In the rows, 128 means zero.
Each name stands for a flat space through zero: a line, a plane or more. A row that begins with a name and a colon came from that space; any other row is followed by the name of the space it lies nearest, among the names in its block.
novobupuv: [103 151 129 139  90 118 108 153 110  98  90 113 118 138 135 106 105  87
 119 155 101 155 121 130 101 105  75  92]
zorrebi: [ 96 133 175 124 126 123 125 131 107 143 129 137 132 143 135 105 128 114
 111  65 135 125 132 113 166 160  98 140]
zorrebi: [164 133 142 127 138 133 125  93 146 162 136 148  99 130 109 142 140 147
 115 111 133 107 117 101 118 144 165 122]
lomodus: [142 124  96 119 113 128  87  94 125 138 134 123 141 118 112 162 188 173
 124 141 133 131 113 140 110 132 152 123]
deridmun: [ 67 124 116 160 140 108 161 155 152 103 105  90 145  86  95  68  85 121
 143 132 118 119 155 149 169 131 167 179]
deridmun: [118 139 134 137  98 118 115 188 139 110 105 106 129 159 151  71  45 139
 138 123  85 158 162 129 116  82 145 119]
nibadvem: [157 205 158 138 145 159 157  83 134 168 166 178 128 120 154 121 173 180
 113  72 132 100 127 138 190 104 146 151]
zorrebi: [147 148 139 140 132 148 158 120 135  94 152 136 133 128 169 134 101 135
 143 151 120 117 134 129 136  94 123 134]
zorrebi: [120 194 180 152  82 103 124 118 120 143 115 150  81 150 128  94 124 143
  75  83 153  98 130 111 148 126  82  86]
lomodus: [123 170 141 166 165 142 201  85 153 117 154 148 125  81 126 106 141 146
 133 130 157  72 135 156 200 117 149 185]
nibadvem: [106 110 139 121 134 108 128 132 127 156 117 134 116 138 101 105 131 132
 110  83 142 118 139 136 156 158 140 141]
novobupuv: [115 111 118 121 147 137 152 105 131 111 136 123 140 104 115 157 122 111
 129 128 101 122 116 114 136 147 151 137]
lomodus: [169 141  92 115 148 142 137  92 146 164 151 141 128  93  99 193 174 156
 119 128 119 117 104 103 109 138 180 105]
nibadvem: [132 135 157 128 145 143 122 120 113 149 133 143 129 128 137 125 159  98
 134 118 152 129 113 117 134 148  89 142]
deridmun: [118 139 138 125 128 140 132 130 105 113 155 125 161 116 158 158 149 119
 135 124 143 130 120 113 138 136  81 124]
zorrebi: [111 171 130 145  85 101 129 155 125 118 100 128 100 145 129  90 102 135
  98 125 126 127 143 147 131  94  98  88]
lomodus: [117 126 128 105 124 140 122  89 114 122 129 125 134 109 107 193 132  94
 102 106  65 139  87  65 103 168 136  87]
zorrebi: [160 164 125 140  63 108  89  94 119 112 126 135  91 149 136 157 162 172
  92 165 162 106 113 130  86 104  86  61]
nibadvem: [143  81 124 125 131 123 132 115 130  98  97 143  83 170 127 106 103  95
 132 181 129 124 129 177 110 111 118 137]
novobupuv: [143  89 205 150 154 131 125  93 141 133 151 136 106 146 138  93 119 132
 148 118 202  79 137 106 151 175 127 197]
deridmun: [125 102 113 110 122 112 137 117 125 124 148 129 133 134 122 163 135 160
 111 108 142 110 135 132 141 145 141 115]
deridmun: [100 125 166 126  64  95  99 124 110  96  93 132  88 196 138  86  72 139
  82  94  99 126 144 139 133 118 106  95]
deridmun: [169 176 122 135 129 156 125 157 127 135 120 149 122 145 171 104 129 114
 151 166 115 160 128 155 105  59  97 116]
lomodus: [128 165 137 148 169 137 208 154 155 141 141 142 121  97 127 105  86 108
 134 109 125 107 145 117 168 114 147 142]
zorrebi: [146  77 120  93 133 140  96 120 112 130 142 134 148 164 150 153 144 143
 143 124 121 150 128 144 117 134 137 141]
novobupuv: [ 81  82 113 141 124  88 141 180 149 104 121  76 146 110 100 101  67 139
 140 126 146 118 165 120 137 152 161 146]
lomodus: [114 152 144 140 114 142  85 198 134 131 130  69 182  99 147 120  76 112
 166 120  84 182 130  34  77 131 134 116]
nibadvem: [117  88 162 140 133  95 183 167 134  98 119 138  80 173 142  80  49  96
 122 133 182  91 167 154 155 127  86 133]
nibadvem: [154 104 156 130 122 160  63  51 129 108 145 112 143 123 135 164 153 144
 150 154 105 129  91  77  85 158 161 157]
nibadvem: [139 151 136 141 113 129 149  95 151 107 164 133 135 130 150 127 106 214
 120 103 121  92 153 137 169 101 186 146]
lomodus: [ 89  85 163 124  90 129  34 121  96  93 103  93 157 165 150  91 127 120
 149 133 108 166 124 129 108 148 102 167]
zorrebi: [116 126 123 129 124 107 166 143 138 118 137 111 119 102 104 170  88 109
 105 117 127 108 124  70 114 158 128  78]
novobupuv: [175 206 150 152  86 145 112  87 141 118 118 155  84 152 154 111 116 160
 107 149  90 121 116 125 105  63 134  93]
novobupuv: [129  70 147 122 114 132 147  64 124  35 167 117 133 143 161 190  82 140
 128 158 118  88 122 106 126 146 133 131]
zorrebi: [215  86 158 108 173 151 152 131 133 154 190 169 113 171 183 171 133 137
 158 139 211 101 137 114 115 133 102 135]
deridmun: [100 116 136 142 126 115 138  84 133 107 105 130 102 122  96 104 128 119
 111 133 125 101 123 152 153 145 143 154]
zorrebi: [110 116  84 126 114 119 121 181 119  98 103 110 147 142 146  97 112 122
 150 173 116 165 151 193 120  78 109 131]
zorrebi: [153 108 135 102 101 136  98  99 112 109 148 140 131 173 163 166 129 163
 119 120 110 133 124 127 113 119 129 107]
lomodus: [122 153 177 164 150 142 174 103 147 109 129 145 104 123 140  71  92 112
 136 128 133  93 138 138 175 116 133 180]
novobupuv: [ 83  34 101 119 114  74 151 188 133  69 150  72 160 136 130 142  57 160
 140 134 175 107 181 136 140 155 137 132]
deridmun: [104 151 112 143 148 126 157 129 140 141 121 122 135  81  95 118 142 118
 126 122 126 119 125 130 152 137 146 143]
novobupuv: [154 120  94 103 124  99 122 172 134 190 105 136  90 137  81 158 134 112
  96 114 141 141 122 100  76 146 128  49]
novobupuv: [152 107 140 120 116 119 101 124 124 140 136 132 114 154 134 142 138 144
 123 128 163 120 128 117 106 142 115 113]
nibadvem: [114 163 153 143 103 113 103 182 129 152 105 110 122 132 125  86  96 116
 122 103 127 148 138  88 109 127 107 102]
novobupuv: [166 114 125 125 103  96 120 144 151 148 127 128  82 156 110 142  95 162
 104 127 157 107 141  98  87 131 150  73]
nibadvem: [133 127 116 117 163 127 189 104 146 151 157 142 123  89  93 183 129 129
 105  90 124  93 118  89 151 166 172 112]
nibadvem: [106  43 146 124 142 111 155 121 119  71 160 112 141 142 148 145 100 123
 145 144 188  89 148 140 155 167 102 167]
nibadvem: [137 125 132 119 153 151 126 109 106 139 133 151 135 127 141 140 183  95
 141 142 147 136 107 150 134 135  86 148]
deridmun: [141 120 133 118 103 118 105 146 139 132 118 121 114 161 130 121  77 151
 118 108  92 142 141 104 101 117 164 100]
lomodus: [216 189 154 186 122 145 120 122 179 136 163 123 103 106 158 118 121 183
 165 200 198  90 132  83  78  83 141 128]
novobupuv: [143 146 117  94 178 171 167  97  96 157 136 184 130 118 135 180 194  57
 119 116 101 146  85 143 145 134  83 116]
deridmun: [124 113 124 127 119 116 136 115 109 105 121 151 109 161 146 110 153 132
 120 152 171 111 138 203 155 108  81 139]
lomodus: [116 127 148 141 147 147 120 148 132 123 151  98 175  97 146 123 118 122
 168 126 132 140 131  87 130 144 132 167]
lomodus: [ 88  81  96  93 103  97 117 126  83 105 116 132 134 157 123 159 168 120
  97 122 146 134 127 186 143 147  72 102]
deridmun: [121  95 116 114  95  86 123 137 133 124 108 133  92 179 112 105  93 171
  94 104 129 115 159 168 138 119 156 107]
[ 96 180 151 168 123 122 165 168 137 107  95 127 109 124 139  43  73  93
 131 137 117 128 150 154 159  85  99 142] | novobupuv
[127 100 121 117 120 114 117 140 122 126 130 119 129 138 124 146 127 128
 125 130 144 130 130 121 112 144 117 112] | novobupuv
[110 150 127 127 139 103 176 177 129 164 110 153 100 139 113  86 113 111
 101  85 150 120 154 160 170 119 107 112] | nibadvem
[135  63 121 112 145 118 125 102 131 128  85 145  74 160  87 118 119  76
 119 157 120 126 114 156 103 150 139 133] | nibadvem
[131 118 155 125 167 115 198 135 133 156 124 170  75 143 110 110 108  81
 103  96 167  91 137 138 167 151 104 126] | nibadvem
[146 140 155 128 134 147  99  91 122 152 118 154 111 146 130 107 163 124
 128 121 125 132 111 138 129 129 126 151] | nibadvem
[178  88  86 108 141 131 131 144 149 133 149 133 131 151 142 151 117 174
 151 155 137 132 150 157 106  97 177 129] | deridmun
[ 98  90 125 123 159 133 150 125 125 112 149 114 166 106 128 133 131 123
 150 118 138 121 136 138 166 156 141 180] | novobupuv
[138  92  91 109 127 146 105 125 118  94 136 117 163 140 156 151 138 141
 160 172 104 157 128 165 109 101 139 145] | zorrebi
[123 192 133 152  96 121 164 121 128  93 140 119 117  89 131 175 108 112
  97 145 121 103 107  69 110 121  86  54] | lomodus
[100  82 148 141 133 129 100 108 132  97 156  91 178 116 141 110 132 175
 166 126 156 113 147 132 159 157 160 211] | novobupuv
[127 178  82 120 133 140 184 145 128 118 132 150 139 115 144 140 122 133
 117 126  79 141 136 172 157  67 135 102] | novobupuv
[131 108 134 108 118 123  79  71 122 161 127 130 121 126  86 170 178 148
  99  92 119 121  97  88 109 186 161 115] | zorrebi
[176 143 141 137 164 139 135 124 163 196 115 165  84 143 108  75 134 143
 135 113 141 118 138 148 137 112 182 162] | zorrebi
[112 173 141 139 106 145  74 167 110 135 153  77 201  78 152 160 152 126
 155 121 126 167 109  37  88 148  88 107] | nibadvem
[139  83 121 122 172 102 160 186 135 179 139 122 114 106  93 152 141  80
 137 132 227 109 132  94 109 188  88 111] | zorrebi
[105 100  51  83 120 103 104 151 112 166 101 133 143 143  89 135 178 162
 104  95 102 165 140 201 141 122 164 113] | lomodus
[ 80 141 133 137 134 114 148 146 133 137 106 112 131  98  91 104 105  99
 113  92 102 129 130 106 151 154 142 130] | zorrebi
[141 118  99 118 136 129 143 150 139 126 150 120 151 122 140 149 116 158
 142 131 126 132 145 133 128 111 156 125] | deridmun
[171  96  99 110 140 162 105   4 139 109 133 164 114 146 119 158 186 182
 129 163  81 112 102 194 133 109 215 177] | nibadvem
[149  97 146  97 114 158 105  94 100  82 170 140 162 177 201 172 125 158
 142 124 101 141 127 135 130 111 117 137] | zorrebi
[114 107 125 124 130 119 116 156 118 131 138 117 154 136 142 113 141 146
 144 121 165 133 149 153 146 132 112 153] | novobupuv
[126 126 156 135 118 136 112  83 127 109 115 131 108 136 122 124 118 112
 118 133 101 120 109 110 118 140 135 134] | deridmun
[124  46 129  89 156 125  90 149  91 157 148 123 163 145 134 163 190 102
 153 118 199 145 122 131 120 192  74 152] | zorrebi

Each name stands for a flat space through zero: a line, a plane or more. A row that begins with a name and a colon came from that space; any other row is followed by the name of the space it lies nearest, among the names in its block.
sevnavar: [124 122 136 136 134 116 116 120 134 107 136 135 129 126 159 109 142 129
 121 127 133  95 123 134 115 159 135 121]
zikzakid: [118 156 165 111 102 160  92 108  75 164 103 178 109 123 169 119 131 197
 139  47 127 142 118 105  92 135 133 117]
zikzakid: [122  71  68 138 120 108  81 128 121 127  97 124 164 122 113 127 183 110
 144  97 175 188 143 161 147 123 131 122]
zikzakid: [143 126 145 108 136  97 129  85 145  79  31 114 133 133 124 128 128  86
 123 102 188 123 203 129 156 105 149 130]
voneged: [137 122 125 168 155 106 135 140 132 119 157 126 140  82 108 144 160  97
 103 154  94 154  96 137 134 149 121 127]
lopuzguv: [150 101  96 157 146  89 114 132 126 112  85 115 161  95  82 164 184  78
 112 113 133 217 123 148 157 104 125 132]
sevnavar: [133 106 126 113 128  95 118 139 163 115 102 142 131 177 184 108 158 162
 129  83 124 140 101 135 130 131 113 137]
zikzakid: [131 107  95 103 114 136 119 172 167 144 160 112 115 184 145  99 137 162
 139 155  89 154  68 137 121 110 111 143]
voneged: [100  94  97 131 122 132 143 193 141 207 194 161 141 156 151 124 143 206
 159  97  89 196  67 136 148 140  69 137]
voneged: [135 125 126 155 150 123 127 126 133 112 154 112 127  75  95 127 146  80
 106 184 107 135 119 136 131 148 139 123]
sevnavar: [118 132 173 149 158 113  96 107 107 113  93 146 146  48 145  87 179 122
 124 120 163 184 151 145 143 173 136  93]
zikzakid: [107 130 141 117 127 140 144 140 129 160 141 144 128 135 144 113 111 166
 149 116 137 138 138 125 143 137 108 124]
lopuzguv: [105  80  95 134 141  81 140 162 184  94 162 115 171 199 201  90 141 150
 150 137 174  70 124 170 145 165 103 121]
zikzakid: [104 134 141  90 114 159 162 159 139 198 146 148 110 159 137 112  88 197
 164 112 115 166 128 112 153 112  90 138]
lopuzguv: [104 104 100 176 144  91 181 123 111 136 147 145 181 114 104 199 106  99
 137  85 179  84 191 137 168 149 106 128]
zikzakid: [109 133 140 143 141 130 157 134 122 144 158 136 139 105 123 132 109 131
 136 140 138 115 148 129 145 151 114 119]
lopuzguv: [124  94 121 130 145 118 161 146 190 155 186 142  92 107 115 116 134 115
 113 165  54 135 102 118 155 163 107 157]
lopuzguv: [144  94 119 136 152 104 140 154 187 145 159 136  99  97 109 119 172 110
 100 157  37 197  69 124 152 146 107 157]
sevnavar: [143 190 169 147 130 154 171 112  89 143 154 140 102  94  90 190  76 114
  99 135  75  84 121  85 103 117 135 137]
sevnavar: [125 154 189 161 159  98 127 105 119  82 132 153 139  94 192 108 148 134
 104 114 136  70 124 130 106 193 136 102]
zikzakid: [119 121 129 150 140 116 114 137 132 104 166 127 144 125 166 101 149 133
 124 151 132  91 104 147 110 171 130 111]
sevnavar: [138 144 147 134 131 132 126 101 108 125 103 136 117  91 103 148 126 103
 113 117 124 132 148 113 126 125 143 129]
sevnavar: [128 144 111 131 119 129 174 148 140 114 176 107 136 195 139 160  72 132
 130 152 123  30 118 123 111 114 119 139]
lopuzguv: [101 152 105 147 112 151 142 153  71 138 167 111 184 167 135 156  83 159
 165 129 196  77 143 147 112 113 117  99]
lopuzguv: [123 109 135 102 128 136 135 113 174 133 141 132  84 122 128  93 116 115
 124 158 102 100 145 115 138 151 137 146]
voneged: [162 165 144 149 144 116 138 142 119 101 118 106 137 121 110 158 139 108
  99 151  92 157  81 125 114  97 127 127]
voneged: [112 114 103  74  92 154  85 140 121 143  79 111 141 194 155  79 127 182
 180 105 198 171 148 149 131  85 127 114]
lopuzguv: [155 149 155 153 141 103 119 112  94 124  71 154 137  87 115 176 167 120
  99  61 105 196 109 114 126 112 127 129]
zikzakid: [122  95  80 138 135 124 147 176 165 143 191 101 140 145 106 124 132 118
 136 189 103 146  94 149 148 127 105 138]
lopuzguv: [121 162 169  74  98 180 107  83 117 123 103 129  76 142 149  81  79 146
 139 139 150  57 173 101  95 127 167 123]
voneged: [158 175 151 124 132 140 136 125 124  93 118  92 115 132 108 137 108 101
 105 180 105 112 108 117 104  94 147 127]
sevnavar: [161 154 142 112 120 111 165 112 128 127  58 135 116 160 102 198 100 119
 111  64 110 143 142  94 139  64 122 159]
voneged: [123 126 107 105 117 166 104 156 130 144 144  91 125 133 104  85 128 135
 151 195 133 179 112 145 129 103 131 117]
voneged: [143 129 128 155 148  76 140 174 150 101 145 132 164 181 192 139 165 167
 114 100  99 136  44 146 115 134  93 128]
voneged: [140 143 137 134 130 126 129 118 110 124 100 128 131 114 109 152 130 115
 119 113 128 149 134 121 128 109 133 129]
sevnavar: [108 116 142 140 143 131  96 136 124 133 153 139 135  85 156  72 168 147
 135 148 135 160 112 149 128 178 126 102]
[172 169 137 128 135 123  89 119 103  58  49  65 151 122  97 128 155  78
 109 172 159 181 119 147 111  64 162 106] | voneged
[143 151 138 112 124 143 161 134 140 141 132 118 101 139  98 149  93 121
 119 150  88 128 120 104 131  96 124 148] | zikzakid
[131  96  94 167 146  94  98 130 137  75 150 105 162 113 138 117 176  84
 113 163 147 102 112 165 117 163 144 113] | zikzakid
[131  56  66 101 133 117 105 147 213 107 141  76 113 139  99  63 162  74
 134 224 124 162 129 162 164 128 137 144] | lopuzguv
[114 105 134 177 147 109 166 103 109 181 155 195 120  38  84 197 135 102
 106  63  87 141 156 100 160 178 111 148] | voneged
[129  87  74  94 112 132 133 169 172 161 128 106 124 181 105 118 131 142
 153 142 114 197 109 139 161  82 103 152] | zikzakid
[109 128 157 151 150 145  83 108  92 137 128 140 132  17 111  80 174 110
 128 157 150 192 149 144 137 179 146  91] | sevnavar
[115  79  76  97 113 133 107 173 160 164 127 114 139 172 129  90 154 164
 166 132 139 217 107 155 158 101 101 134] | sevnavar
[144 169 159 118 125 153 151  97 122 114 127 116  91 112  97 146  79  94
 107 163 105  69 151  97 110 115 154 138] | voneged
[111  83 112 114 130 112  92 164 167 137 143 140 137 159 195  57 183 185
 149 119 127 177  80 158 134 160 104 120] | sevnavar
[132 156 153 138 133 124 158 138 129 123 159 139 124 149 157 145 105 150
 115 124  97  77  98 114 107 138 117 132] | sevnavar
[130 131 114 132 125 116 102 153 117 100 116 106 169 172 165 112 150 154
 142 125 166 140 100 158 112 112 123 107] | lopuzguv
[108 121 112 195 150  92 193 145  96 156 173 160 186 109 110 220 111 125
 129  72 142 107 146 130 158 149  87 128] | lopuzguv
[116 164 180 154 156 135 139 135  97 140 143 142 142  66 133 115 135 144
 126 142 128 165 122 130 134 157 116  99] | sevnavar
[112 159 128 155 120 164 169 124  66 179 169 143 136  89  67 199  72 121
 135 120 127 109 158 105 130 118 121 127] | lopuzguv
[134 163 160 111 127 148 159 142 144 138 158 127  97 151 141 122  90 153
 121 156  80  98  98 105 112 122 120 138] | zikzakid
[129 145 124 142 117 153 138 113 116 120 191 125 103 124 117 148  90 106
 109 166  94  23 118 109  86 149 151 135] | sevnavar
[140 153 158  95 115 172 113 112 129 149 126 132  67 103 109 101 115 132
 116 157  73 145 112  98 107 119 148 139] | lopuzguv
[124 139 134 132 132 128 145 145 130 131 151 126 135 143 141 129 115 145
 132 137 123 114 114 129 125 130 116 125] | sevnavar

Each name stands for a flat space through zero: a line, a plane or more. A row that begins with a name and a colon came from that space; any other row is followed by the name of the space it lies nearest, among the names in its block.
lupkives: [111 104 121 134 117 154  83 103 174 134 151 145 172 132 119 136  91 137
 137 139 151 103 138 173  77 100  94 126]
babufrupap: [112 172 146  66 160 131 175 110 141 119 113 149 107 121 135 104 126 173
 114  78 140 136  60 115 139 112 149 114]
lamtof: [117 128 105 144 173 159 165 131 168  98 204 107 111 151 166 133 138  96
  79 139 152 125 136 150 138 162 143 109]
lupkives: [ 95 142  71 174 153 141 144 164 113 136 155 136 137 143 136 127 128 141
  92 134 105 134 168 118 135 123 128 108]
lupkives: [112 122 128 134 128 135 131 149  92 129 108 102 119 128 109 115 149 122
 115 155 126 145 118  84 164 149 131 109]
lamtof: [117 111 108 115 156 157 148 133 163 102 190 105 144 141 161 134 135 129
  71 142 170 138 100 145 141 161 118  96]
babufrupap: [117 114  87 108 110 126 104 100 117 162 122 121 123 113 150 164 137 138
 110 120 113 155 144 146 100 109  95 132]
gonamzoti: [ 87  71  60 149  81 150  39  84  57 211  85  67  81 106 109 185 173  62
 110 211  79 193 213  99  97 117  89 130]
babufrupap: [181 142 108 164 128  76 172 186 118 105 163 141 146 137 178 143 134 142
 123  88 107 118 158 151 153 152 133 151]
babufrupap: [ 89 143  81 150 165 147 186 160 121 111 174 106 112 147 167 125 149 138
  72 110 126 129 133 125 164 154 123  98]
babufrupap: [169 144 159 136 133 103 146 150 141 104 134 151 142 133 127 114 115 130
 152 114 132 110 122 132 137 135 155 144]
lupkives: [100 145  83 176 134 133 114 142 129 151 137 167 151 137 120 130  99 151
 133 118  96 111 184 145  94  85 118 131]
lamtof: [112 148 137 158 111 114 140 112 108 142  94 132  80 128 124 127 130 111
 181  84  83  88 173 141 117 105 124 164]
lamtof: [157 141 148 155 115 104 107 128  94 150  84 140  96 121  92 125 133  87
 172 153  86 138 173  95 124 116 170 159]
gonamzoti: [115 114 141  88  94 121 102 110 104 148  75 122 139 107 111 128 130 160
 143 117 131 137  93 116 125 111  94 126]
gonamzoti: [152 145 119 125 147 120 139 114 143 131 147 141 103 128 146 142 130 107
 121 125 116 144 147 138 113 124 160 143]
babufrupap: [143 137 151 179 111  86 181 224  49  97  92 101 130 138 117  93 160 140
 146 115 103 109 125  68 224 180 133 126]
gonamzoti: [139  70 159 117  84 141  72  87 142 131 120  87 129 120 117 149 134  80
 154 168 156 118 129 151 107 145  94 141]
lupkives: [137 123 121 122  80  93 102 113 122 153  95 155 154 111 140 151 107 170
 172  71 104 102 146 174  88  85  77 163]
lupkives: [ 79  94 146 147  84 149  67 143  64 157  47 103 150 119  45  99 132 133
 158 187 121 129 123  60 148 120  97 105]
lamtof: [101 143 152 112 127 132 161 117 137 112 114 125 113 130 134 109 125 150
 149  75 135  88  97 143 138 123 110 130]
gonamzoti: [173 159 153  84 124  82 165 112 135 121 112 150 104 113 163 137 130 149
 151  57 116 124 103 152 126 119 142 163]
lupkives: [113  90 162 108  69 121  84 128  72 146  48  94 141 107  83 118 144 140
 162 148 131 130  96  88 150 133  85 124]
gonamzoti: [117 167 129  65 181 159 107 106 170 142 125 197 168 121  83  97  84 182
  93 157 158 178  64  92  93  75 181  88]
babufrupap: [112  99  83 122  76 105  99 129  55 175  78  94 120 103 140 165 163 145
 119 123  90 163 151 113 134 123  71 133]
lamtof: [102  82 106 101 115 151 129 121 138 116 161  75 144 128 168 150 150 138
  82 128 168 132  94 154 143 164  66 100]
lupkives: [168 146 169  91 167 122 187 129 129  91 143  95  67 131 147 116 170  81
 101 141 149 161  80  90 185 188 195 122]
lamtof: [148 135 150 143 119 113 117 126 104 139  96 128 100 123 102 123 136  95
 160 147 104 134 152 102 132 127 158 148]
gonamzoti: [111 180 111 120 174 130 166 161 130 123 132 178 150 135 118  95 107 188
 101 105 123 141 100  99 140 103 161 101]
gonamzoti: [116 106 113 112  90 120  94 103  86 167  82 103 107 107 124 153 150 122
 136 134 104 152 142 118 118 117  96 138]
babufrupap: [ 87 147  70 164 175 147 204 175 122 102 192 103 111 154 180 125 153 138
  60 105 124 126 140 129 176 165 124  94]
lamtof: [ 93 136 143 124 120 133 162 111 131 117 118 111  97 131 144 120 134 136
 151  70 126  82 116 153 136 127  98 136]
[119 164 105 171 158 117 188 182 115 107 153 142 126 147 148 110 130 149
 113  94 106 109 147 121 162 138 144 122] | gonamzoti
[ 52 119  97 152 106 143 122 179  58 146  77 112 165 128  92 100 134 192
 116 129 113 123 115  76 168 119  73  86] | gonamzoti
[128 138  77 143  98  86 135 144 104 153 119 153 150 118 170 159 120 184
 137  55  84 114 167 171 107  94  76 154] | lupkives
[187 127 234  82  93 108  61  80 157 133  57 175 149 106  52 103  84 118
 223 149 149 113  88 119  83  89 165 166] | babufrupap
[ 57 153 155  61 157 175 146  86 127 134  83 120  91 120  91  87 134 155
 113 121 151 141  47  80 142 110 138  87] | babufrupap
[ 73 135 100  83 150 167 131  82 141 148 130 120 103 122 137 133 134 145
  89 119 138 151 101 129 109 107 115 102] | babufrupap
[126  83 139 181  89 125 128 148 112 107 140  71 122 140 143 139 150  85
 154 131 130  79 163 153 154 174  82 143] | gonamzoti
[168 116 124 131 107 101 125  94 123 141 133 103  72 118 167 173 156  69
 145 118 101 136 176 160 111 141 131 173] | gonamzoti
[147 134 115 156 184 153 155 140 162 100 203 115 103 152 145 129 141  65
  81 181 145 149 150 121 143 170 188 113] | lamtof
[158 122 141 120 117 118 100 107 153 134 130 149 142 122 124 140 109 120
 149 133 132 126 137 152  94 111 134 148] | babufrupap
[162 124 118 137 120 111  86 140 110 151 112 150 151 119 102 137 121 122
 129 174 112 167 152 101 114 115 153 134] | lamtof
[146  80 153  85 110 137 107 130 113 115 121  74 141 117 122 132 159 111
  98 183 173 168  70  94 165 180 117 101] | lamtof
[120 125 158 143 160 173 111 105 192 106 168 140 134 148  98 106  98  88
 136 171 164 102 129 141 102 126 161 118] | babufrupap
[170 160 146 105 134  83 182 138  98 118 108 122  77 118 157 130 160 122
 133  87 103 147 114 108 166 150 164 151] | lupkives
[133 149 126 149 159 151 107  92 209 127 178 188 145 143 122 128  72 115
 147 127 135  96 166 185  53  80 156 145] | lupkives
[178 142 153 150 104  67 162 193  78 108  96 132 141 125 132 115 142 149
 158  96 104 116 125 103 182 154 136 149] | babufrupap
[143 153  92 131 134  89 182 159  93 128 134 125 106 125 180 145 155 151
 104  76  94 144 141 129 158 141 127 138] | lupkives
[163 161 136 113 159 114 157 120 161 114 155 159 114 131 149 129 118 125
 124 106 128 133 124 144 117 123 171 142] | gonamzoti
[121 104  62 154 111 120 117 137 105 151 153 105 130 126 170 172 148 124
  95 128 103 147 180 153 119 134  87 131] | babufrupap
[122 152  81 106 150 132 107  98 111 178 114 151  98 113 123 149 135 125
  96 151  93 195 153 101  96  90 162 125] | gonamzoti
